Below is a small trained network, with its code and all its weights. Each question gives an input and a class and asks what happens when units are switched off, that is, made to give their printed mean instead of their output.

import numpy as np


def w(rows, s, z=0):
    codes = np.array(rows[::2]) - 128.0
    scale = np.full(codes.shape[1], s)
    scale[-1] = z or s
    return codes * scale


def f(y):
    return y / 2 * (1 + np.tanh(0.7978845608 * (y + 0.044715 * y**3)))


def log_softmax(a):
    a = a - a.max(-1, keepdims=True)
    return a - np.log(np.exp(a).sum(-1, keepdims=True))


def net(x, mask):
    res = np.array(x, float).reshape(1, 5) / 4 @ E
    y = f(res @ A[0][:, :-1].T + A[0][:, -1])
    res = res + np.where(mask, y, B[0][:, -1]) @ B[0][:, :-1]
    return log_softmax(res[-1] @ U[:, :-1].T + U[:, -1])


A, B = {}, {}
E = w([
[140,171,99],'x0',
[130,130,127],'x1',
[253,150,227],'x2',
[127,116,137],'x3',
[228,72,15],'x4',
],0.0064)
A[0] = w([
[117,120,122,76],'n1',
[113,159,171,98],'n2',
[202,139,72,130],'n3',
[73,175,177,102],'n4',
[82,170,76,153],'n5',
[191,54,98,115],'n6',
[104,101,136,206],'n7',
[88,241,183,118],'n8',
[195,130,161,105],'n9',
[185,128,142,113],'n10',
[162,134,161,122],'n11',
[45,60,76,137],'n12',
[49,53,57,131],'n13',
[140,144,90,216],'n14',
[161,115,169,116],'n15',
[85,110,81,98],'n16',
[118,48,162,156],'n17',
[161,90,100,108],'n18',
[189,123,168,111],'n19',
[173,148,165,107],'n20',
[142,192,126,254],'n21',
[91,159,197,110],'n22',
[170,173,146,102],'n23',
[171,5,76,114],'n24',
[164,94,63,145],'n25',
[70,142,85,129],'n26',
],0.014,0.009)
B[0] = w([
[123,201,17,111],'n1',
[79,177,115,145],'n2',
[43,114,135,209],'n3',
[69,123,86,178],'n4',
[176,146,187,185],'n5',
[45,120,110,199],'n6',
[167,78,197,198],'n7',
[49,97,94,202],'n8',
[90,209,168,182],'n9',
[94,178,173,167],'n10',
[197,198,168,158],'n11',
[168,195,198,224],'n12',
[164,197,181,232],'n13',
[110,88,224,217],'n14',
[196,192,133,157],'n15',
[138,252,137,160],'n16',
[150,84,158,160],'n17',
[54,194,138,155],'n18',
[127,212,182,182],'n19',
[113,200,165,164],'n20',
[170,34,254,255],'n21',
[29,143,105,182],'n22',
[153,194,146,151],'n23',
[57,158,150,216],'n24',
[59,91,148,207],'n25',
[179,174,171,179],'n26',
],0.0062,0.0079)
U = w([
[116,217,137,33],'0',
[7,148,106,36],'1',
[102,127,135,249],'2',
[106,129,138,207],'3',
[100,122,134,198],'4',
[154,97,59,113],'5',
[153,126,32,1],'6',
],0.013,0.0051)

Each question gives the input, the list of numbers given to net, and the class t.
The units are the neurons (one row each of A and B). Each row of codes is followed by its name. A weight is (code - 128) times the scale printed after its matrix; where a second scale follows, it is the last column's (A, B and U).
mask holds one flag per neuron, in row order. A switched-off neuron (its flag False) gives its mean, the last column of its row in B, instead of its output. The means were averaged over made-up inputs and are rounded, as every weight is.
A unit's drop is (log p(t) with every unit on - log p(t) with that unit switched off) / (log p(t) with every unit on - log p(t) with every unit switched off).
The circuit of an input: a set's keep is (log p(t) with only the set's units on - log p(t) with every unit switched off) / (log p(t) with every unit on - log p(t) with every unit switched off). Starting from the 12 units with the biggest drops (on a tie, the unit counted first), units are removed one at a time, each time the one whose removal leaves the highest keep (on an exact tie, the one counted first), for as long as the keep stays at least 0.8.
circuit, biggest first: the units of the circuit, biggest drop first
unit that matters most: the unit with the biggest drop
top k neurons: the k neurons with the biggest drops, biggest first
drop of u: that unit's drop, to one decimal
input [-2,-3,-7,-7,4], class 0: circuit, biggest first	n13, n12
input [-5,5,6,4,-8], class 1: circuit, biggest first	n22, n8
input [-4,-3,1,0,-6], class 1: unit that matters most	n22
input [-5,-6,-3,3,6], class 1: circuit, biggest first	n24, n6
input [3,-5,-6,-1,-4], class 0: circuit, biggest first	n12, n13
input [6,-1,5,-2,8], class 1: top 2 neurons	n3, n6
input [-6,4,-2,-4,7], class 1: top 2 neurons	n24, n6
input [3,7,-7,-2,-6], class 0: circuit, biggest first	n12, n26
input [-6,-2,-7,7,-5], class 0: circuit, biggest first	n12, n13
input [-1,4,-6,1,3], class 0: top 3 neurons	n13, n12, n16
input [-8,0,-6,2,8], class 1: drop of n13	-0.3
input [5,-1,-8,-2,-5], class 0: drop of n16	0.1
input [5,-7,-8,5,-3], class 0: drop of n10	0.0
